Below is a small trained network, with its code and all its weights. Each question gives an input and a target symbol and asks what happens when units are switched off, that is, made to give their printed mean instead of their output.

import numpy as np


def w(rows, s, z=0):
    codes = np.array(rows[::2]) - 128.0
    scale = np.full(codes.shape[1], s)
    scale[-1] = z or s
    return codes * scale


def f(y):
    return np.maximum(y, 0)


def softmax(a):
    e = np.exp(a - a.max(-1, keepdims=True))
    return e / e.sum(-1, keepdims=True)


def log_softmax(a):
    a = a - a.max(-1, keepdims=True)
    return a - np.log(np.exp(a).sum(-1, keepdims=True))


def net(x, mask):
    ids = ['ΓΔΘΠαβεζηλμστψ'.index(c) for c in x.split()]
    T = len(ids)
    res = E[ids] + P[:T]
    u = 0
    for l in range(2):
        q, k, v = (res @ M[l].T for M in (Q, K, V))
        z = softmax(np.where(np.tri(T) > 0, q @ k.T / 3**0.5, -1e9)) @ v
        res = res + np.where(mask[u], z, O[l][:, -1]) @ O[l][:, :-1]
        u += 1
        y = f(res @ A[l][:, :-1].T + A[l][:, -1])
        res = res + np.where(mask[u : u + 16], y, B[l][:, -1]) @ B[l][:, :-1]
        u += 16
    return log_softmax(res[-1] @ U[:, :-1].T + U[:, -1])


Q, K, V, O, A, B = {}, {}, {}, {}, {}, {}
E = w([
[50,204,180],'Γ',
[136,94,216],'Δ',
[11,108,119],'Θ',
[198,186,164],'Π',
[166,249,200],'α',
[84,128,111],'β',
[166,140,97],'ε',
[101,234,171],'ζ',
[178,137,90],'η',
[135,110,160],'λ',
[169,139,93],'μ',
[116,31,84],'σ',
[252,111,132],'τ',
[144,95,184],'ψ',
],0.023)
P = w([
[113,17,116],'0',
[98,77,141],'1',
[101,120,141],'2',
[106,155,138],'3',
[112,177,137],'4',
[121,193,133],'5',
[127,204,126],'6',
[131,219,118],'7',
[139,232,107],'8',
[145,246,102],'9',
[144,252,103],'10',
],0.0034)
Q[0] = w([
[95,99,11],'0.h1',
[93,51,254],'0.h1',
[84,218,137],'0.h1',
],0.0088)
K[0] = w([
[88,142,1],'0.h1',
[84,63,203],'0.h1',
[79,221,160],'0.h1',
],0.0067)
V[0] = w([
[138,204,1],'0.h1',
[32,179,136],'0.h1',
[120,100,105],'0.h1',
],0.0051)
O[0] = w([
[112,79,253,19],'0.h1',
[177,56,121,120],'0.h1',
[103,119,123,11],'0.h1',
],0.007,0.0011)
A[0] = w([
[176,7,126,2],'0.n1',
[161,111,63,106],'0.n2',
[174,142,45,126],'0.n3',
[181,118,157,117],'0.n4',
[108,157,86,179],'0.n5',
[97,150,125,58],'0.n6',
[55,177,172,100],'0.n7',
[63,73,227,49],'0.n8',
[111,175,93,62],'0.n9',
[177,62,175,48],'0.n10',
[116,95,172,168],'0.n11',
[161,169,149,70],'0.n12',
[169,60,113,89],'0.n13',
[121,136,119,83],'0.n14',
[143,131,193,231],'0.n15',
[44,180,78,100],'0.n16',
],0.013,0.007)
B[0] = w([
[96,10,131,141],'0.n1',
[110,107,192,161],'0.n2',
[116,106,168,188],'0.n3',
[113,167,108,191],'0.n4',
[143,93,139,176],'0.n5',
[128,106,139,138],'0.n6',
[81,126,146,209],'0.n7',
[86,8,141,159],'0.n8',
[85,109,139,137],'0.n9',
[96,123,129,149],'0.n10',
[153,111,152,160],'0.n11',
[112,150,103,183],'0.n12',
[91,86,147,154],'0.n13',
[133,135,130,128],'0.n14',
[150,135,152,254],'0.n15',
[102,151,105,192],'0.n16',
],0.017,0.0081)
Q[1] = w([
[148,106,255],'1.h1',
[27,213,54],'1.h1',
[163,152,72],'1.h1',
],0.011)
K[1] = w([
[255,133,214],'1.h1',
[1,196,88],'1.h1',
[120,130,75],'1.h1',
],0.0093)
V[1] = w([
[185,48,3],'1.h1',
[129,116,123],'1.h1',
[15,162,69],'1.h1',
],0.0036)
O[1] = w([
[141,222,122,2],'1.h1',
[136,135,126,123],'1.h1',
[1,161,205,116],'1.h1',
],0.005,0.0061)
A[1] = w([
[186,94,140,235],'1.n1',
[122,173,83,59],'1.n2',
[150,124,191,47],'1.n3',
[137,137,83,99],'1.n4',
[139,142,4,155],'1.n5',
[110,152,122,129],'1.n6',
[108,49,155,82],'1.n7',
[100,105,165,64],'1.n8',
[77,40,56,2],'1.n9',
[203,229,132,118],'1.n10',
[179,230,92,116],'1.n11',
[101,176,18,183],'1.n12',
[195,168,56,121],'1.n13',
[84,163,95,95],'1.n14',
[153,143,187,52],'1.n15',
[107,168,86,121],'1.n16',
],0.015,0.0097)
B[1] = w([
[192,118,155,247],'1.n1',
[123,155,208,130],'1.n2',
[89,134,86,168],'1.n3',
[111,141,154,128],'1.n4',
[126,59,127,128],'1.n5',
[108,118,135,150],'1.n6',
[95,72,99,252],'1.n7',
[161,140,139,202],'1.n8',
[143,217,112,236],'1.n9',
[166,204,70,196],'1.n10',
[69,6,104,166],'1.n11',
[199,121,48,136],'1.n12',
[166,36,153,141],'1.n13',
[164,73,82,159],'1.n14',
[104,157,75,171],'1.n15',
[162,157,138,136],'1.n16',
],0.011,0.012)
U = w([
[181,44,246,203],'Γ',
[210,255,173,170],'Δ',
[119,127,147,77],'Θ',
[112,126,143,68],'Π',
[111,126,138,69],'α',
[109,121,123,187],'β',
[111,126,137,98],'ε',
[62,52,204,99],'ζ',
[113,9,108,2],'η',
[51,123,79,65],'λ',
[72,222,225,233],'μ',
[116,237,90,117],'σ',
[108,127,118,181],'τ',
[157,112,47,59],'ψ',
],0.0099,0.0075)

Each question gives the input, a string of symbols that net reads in full, and the target symbol t.
The units are the heads (3 rows each of Q, K, V and O) and the neurons (one row each of A and B). Each row of codes is followed by its name. A weight is (code - 128) times the scale printed after its matrix; where a second scale follows, it is the last column's (O, A, B and U).
mask holds one flag per unit, layer by layer, with each layer's heads first. A switched-off unit (its flag False) gives its mean, the last column of its rows in O or B, instead of its output. The means were averaged over made-up inputs and are rounded, as every weight is.
A unit's drop is (log p(t) with every unit on - log p(t) with that unit switched off) / (log p(t) with every unit on - log p(t) with every unit switched off).
The circuit of an input: a set's keep is (log p(t) with only the set's units on - log p(t) with every unit switched off) / (log p(t) with every unit on - log p(t) with every unit switched off). Starting from the 12 units with the biggest drops (on a tie, the unit counted first), units are removed one at a time, each time the one whose removal leaves the highest keep (on an exact tie, the one counted first), for as long as the keep stays at least 0.8.
circuit, biggest first: the units of the circuit, biggest drop first
top k neurons: the k neurons with the biggest drops, biggest first
k most important neurons of layer l: the k neurons of layer l with the biggest drops, biggest first
drop when u is switched off: that unit's drop, to one decimal
input σ ψ ε μ λ β η α μ, target Δ: circuit, biggest first	(1.n7 1.n11)
input τ τ Θ λ Θ λ, target Δ: circuit, biggest first	(1.n7 0.n1 1.h1)
input Θ ε ε, target Δ: top 3 neurons	(0.n8 0.n7 1.n7)
input ψ η η, target Δ: top 3 neurons	(0.n8 0.n7 1.n7)
input τ Θ σ ψ ψ, target Δ: most important neuron of layer 1	(1.n7)
input β τ α ψ ζ η α μ, target Γ: 2 most important neurons of layer 0	(0.n15 0.n5)
input Θ σ Δ α ψ β, target ψ: circuit, biggest first	(1.n12 0.n16 0.n3)
input Θ μ Θ η μ, target Δ: circuit, biggest first	(0.n8 1.n7)
input ε ε Γ Γ α η Θ Θ η λ, target Γ: circuit, biggest first	(0.h1 1.n1 0.n16 0.n11)
input Γ ζ ε Θ, target λ: 2 most important neurons of layer 0	(0.n8 0.n16)
input β μ τ Γ β τ ε, target Γ: top 3 neurons	(1.n9 0.n15 1.n10)
input μ σ Θ λ τ β η, target Γ: top 2 neurons	(1.n9 0.n15)
input λ ζ η α η ε η, target Δ: top 4 neurons	(0.n8 0.n7 1.n7 0.n3)
input ε β λ λ α, target σ: most important neuron of layer 0	(0.n15)
input λ τ ψ β Δ τ, target Δ: top 4 neurons	(0.n8 0.n4 0.n7 0.n3)
input ζ Θ λ Δ α Γ τ Δ, target Δ: 2 most important neurons of layer 1	(1.n7 1.n11)
input Θ Δ τ μ ε ε, target Δ: 3 most important neurons of layer 1	(1.n7 1.n11 1.n14)
input τ λ η μ ε λ ζ Δ Θ λ, target Δ: drop when 1.n7 is switched off	0.6
input β η τ Γ ζ σ τ, target Δ: drop when 0.n7 is switched off	0.4
input Γ η ψ ψ β Θ τ β Π, target ψ: top neuron	(1.n11)
input Π η τ λ τ β σ β ψ ε ψ, target Δ: drop when 0.h1 is switched off	1.8
